Below is a small trained network, with its code and all its weights. Each question gives an input and a class and asks what happens when units are switched off, that is, made to give their printed mean instead of their output.

import numpy as np


def w(rows, s, z=0):
    codes = np.array(rows[::2]) - 128.0
    scale = np.full(codes.shape[1], s)
    scale[-1] = z or s
    return codes * scale


def norm(h):
    return h / np.sqrt((h * h).mean(-1, keepdims=True) + 1e-5)


def f(y):
    return y / 2 * (1 + np.tanh(0.7978845608 * (y + 0.044715 * y**3)))


def log_softmax(a):
    a = a - a.max(-1, keepdims=True)
    return a - np.log(np.exp(a).sum(-1, keepdims=True))


def net(x, mask):
    res = np.array(x, float).reshape(1, 5) / 4 @ E
    u = 0
    for l in range(3):
        y = f(norm(res) @ A[l][:, :-1].T + A[l][:, -1])
        res = res + np.where(mask[u : u + 13], y, B[l][:, -1]) @ B[l][:, :-1]
        u += 13
    return log_softmax(norm(res)[-1] @ U[:, :-1].T + U[:, -1])


A, B = {}, {}
E = w([
[2,130,107,149,191,138],'x0',
[140,173,225,141,123,248],'x1',
[142,155,187,227,191,27],'x2',
[132,133,123,128,137,130],'x3',
[124,125,133,130,120,126],'x4',
],0.0078)
A[0] = w([
[116,103,28,80,89,151,188],'0.n1',
[1,125,121,133,181,152,224],'0.n2',
[105,110,102,109,120,110,52],'0.n3',
[137,114,132,143,150,124,103],'0.n4',
[134,116,133,159,146,107,134],'0.n5',
[94,119,110,137,142,164,142],'0.n6',
[140,166,103,109,136,130,115],'0.n7',
[129,139,104,133,171,123,91],'0.n8',
[97,128,118,109,117,141,95],'0.n9',
[133,126,105,136,141,67,66],'0.n10',
[154,135,197,163,185,181,3],'0.n11',
[118,130,124,86,107,231,97],'0.n12',
[110,137,123,153,125,114,81],'0.n13',
],0.016,0.0035)
B[0] = w([
[133,163,230,106,99,101,248],'0.n1',
[6,105,115,155,117,127,246],'0.n2',
[137,205,115,163,118,127,148],'0.n3',
[124,115,127,119,123,95,131],'0.n4',
[132,132,103,82,141,97,153],'0.n5',
[131,114,146,146,196,132,160],'0.n6',
[126,80,156,123,109,127,131],'0.n7',
[140,161,105,135,85,122,135],'0.n8',
[138,125,148,165,184,134,145],'0.n9',
[157,96,91,132,174,123,173],'0.n10',
[133,149,200,113,112,114,192],'0.n11',
[139,102,56,155,160,169,228],'0.n12',
[128,172,104,107,116,130,132],'0.n13',
],0.023,0.011)
A[1] = w([
[47,205,107,89,129,193,138],'1.n1',
[204,107,18,98,137,93,3],'1.n2',
[192,158,186,118,85,141,114],'1.n3',
[76,139,198,99,72,126,91],'1.n4',
[150,100,54,165,148,69,141],'1.n5',
[118,159,130,187,148,105,104],'1.n6',
[240,185,149,111,203,129,186],'1.n7',
[104,163,4,147,88,110,97],'1.n8',
[84,81,38,188,151,149,209],'1.n9',
[88,167,132,173,166,80,82],'1.n10',
[76,153,151,113,92,131,103],'1.n11',
[66,108,145,128,151,69,144],'1.n12',
[222,68,58,145,164,189,107],'1.n13',
],0.014,0.0025)
B[1] = w([
[177,137,138,179,195,100,199],'1.n1',
[94,132,161,231,157,107,197],'1.n2',
[180,87,102,57,142,113,235],'1.n3',
[107,153,169,163,130,91,244],'1.n4',
[67,129,70,104,139,102,193],'1.n5',
[128,136,148,104,135,127,152],'1.n6',
[130,77,108,125,33,77,243],'1.n7',
[127,113,122,41,98,138,170],'1.n8',
[228,44,140,52,104,128,254],'1.n9',
[141,178,145,98,143,129,194],'1.n10',
[137,168,127,169,134,107,188],'1.n11',
[179,229,127,115,136,145,224],'1.n12',
[76,252,128,151,81,138,216],'1.n13',
],0.025,0.0085)
A[2] = w([
[149,45,102,73,99,106,99],'2.n1',
[124,37,85,153,193,203,91],'2.n2',
[100,185,68,142,162,135,155],'2.n3',
[168,111,170,223,138,93,147],'2.n4',
[155,80,178,97,86,114,4],'2.n5',
[166,161,157,67,142,161,157],'2.n6',
[126,77,157,106,87,76,77],'2.n7',
[144,89,62,78,222,119,93],'2.n8',
[80,86,70,254,90,96,15],'2.n9',
[112,186,139,138,67,86,110],'2.n10',
[121,71,133,120,140,182,132],'2.n11',
[125,167,90,158,24,187,18],'2.n12',
[113,186,96,210,104,167,118],'2.n13',
],0.017,0.0024)
B[2] = w([
[48,190,199,154,156,132,214],'2.n1',
[208,116,130,185,177,232,174],'2.n2',
[181,100,170,142,58,125,167],'2.n3',
[92,162,94,88,99,101,189],'2.n4',
[204,86,87,103,163,101,199],'2.n5',
[52,79,113,180,99,121,183],'2.n6',
[176,92,126,158,94,141,213],'2.n7',
[155,160,76,85,73,189,185],'2.n8',
[124,159,61,252,110,140,180],'2.n9',
[106,58,107,135,190,207,251],'2.n10',
[122,105,126,123,180,178,148],'2.n11',
[107,208,85,51,111,86,178],'2.n12',
[136,55,149,69,152,99,186],'2.n13',
],0.025,0.011)
U = w([
[203,35,168,101,105,34,173],'0',
[91,176,56,9,79,112,215],'1',
[54,204,224,138,206,81,122],'2',
[161,111,110,147,194,227,102],'3',
[87,110,19,241,97,75,4],'4',
],0.015,0.0025)

Each question gives the input, the list of numbers given to net, and the class t.
The units are the neurons (one row each of A and B). Each row of codes is followed by its name. A weight is (code - 128) times the scale printed after its matrix; where a second scale follows, it is the last column's (A, B and U).
mask holds one flag per neuron, layer by layer. A switched-off neuron (its flag False) gives its mean, the last column of its row in B, instead of its output. The means were averaged over made-up inputs and are rounded, as every weight is.
A unit's drop is (log p(t) with every unit on - log p(t) with that unit switched off) / (log p(t) with every unit on - log p(t) with every unit switched off).
The circuit of an input: a set's keep is (log p(t) with only the set's units on - log p(t) with every unit switched off) / (log p(t) with every unit on - log p(t) with every unit switched off). Starting from the 12 units with the biggest drops (on a tie, the unit counted first), units are removed one at a time, each time the one whose removal leaves the highest keep (on an exact tie, the one counted first), for as long as the keep stays at least 0.8.
circuit, biggest first: the units of the circuit, biggest drop first
most important unit: the unit with the biggest drop
k most important neurons: the k neurons with the biggest drops, biggest first
k most important neurons of layer l: the k neurons of layer l with the biggest drops, biggest first
drop when u is switched off: that unit's drop, to one decimal
input [3,0,-4,2,-5], class 2: circuit, biggest first => 0.n1
input [-6,4,-6,4,-2], class 1: circuit, biggest first => 0.n12, 2.n12
input [-4,8,-4,1,-8], class 1: 2 most important neurons => 1.n13, 0.n2
input [-8,-8,8,-5,2], class 4: 2 most important neurons => 0.n2, 1.n2
input [-5,3,-6,-7,-2], class 1: circuit, biggest first => 0.n12, 2.n12
input [-5,-2,-8,7,5], class 0: 2 most important neurons => 0.n1, 0.n2
input [-1,-8,-3,2,-3], class 0: 2 most important neurons => 0.n2, 0.n1
input [-3,-3,-7,5,3], class 0: 2 most important neurons => 0.n1, 0.n2
input [0,5,2,-7,-4], class 0: 2 most important neurons of layer 0 => 0.n2, 0.n11
input [6,0,-7,8,-4], class 2: 2 most important neurons => 0.n1, 0.n10
input [-7,2,-5,5,-2], class 1: 3 most important neurons => 0.n12, 0.n2, 2.n12
input [-7,3,-4,-7,8], class 1: 2 most important neurons => 1.n13, 0.n2
input [3,-4,1,-3,8], class 1: 3 most important neurons => 0.n10, 0.n11, 0.n1
input [-8,3,-6,-3,1], class 1: most important unit => 0.n12
input [-3,-6,1,-4,3], class 4: 2 most important neurons of layer 0 => 0.n10, 0.n2
input [7,0,-2,-1,6], class 2: 2 most important neurons of layer 1 => 1.n12, 1.n7
input [-3,-7,5,-7,-7], class 4: 2 most important neurons => 0.n2, 1.n2
input [-6,-1,2,5,-7], class 4: 2 most important neurons => 0.n2, 0.n1
input [-7,-1,2,-6,-8], class 4: 2 most important neurons => 0.n2, 0.n1
input [5,-4,0,1,4], class 2: circuit, biggest first => 0.n12
input [5,0,8,-1,4], class 1: 2 most important neurons of layer 0 => 0.n1, 0.n10
input [-2,-2,4,0,-4], class 4: drop when 0.n2 is switched off => 5.4
input [3,-4,-8,6,8], class 2: drop when 2.n8 is switched off => 0.0
input [-5,8,-1,6,-5], class 1: drop when 0.n12 is switched off => 1.9
input [1,-5,0,7,3], class 2: drop when 0.n1 is switched off => 1.0
input [-4,-1,-6,-5,0], class 0: 2 most important neurons of layer 0 => 0.n1, 0.n2
input [-4,-7,8,1,-7], class 4: most important neuron of layer 0 => 0.n2
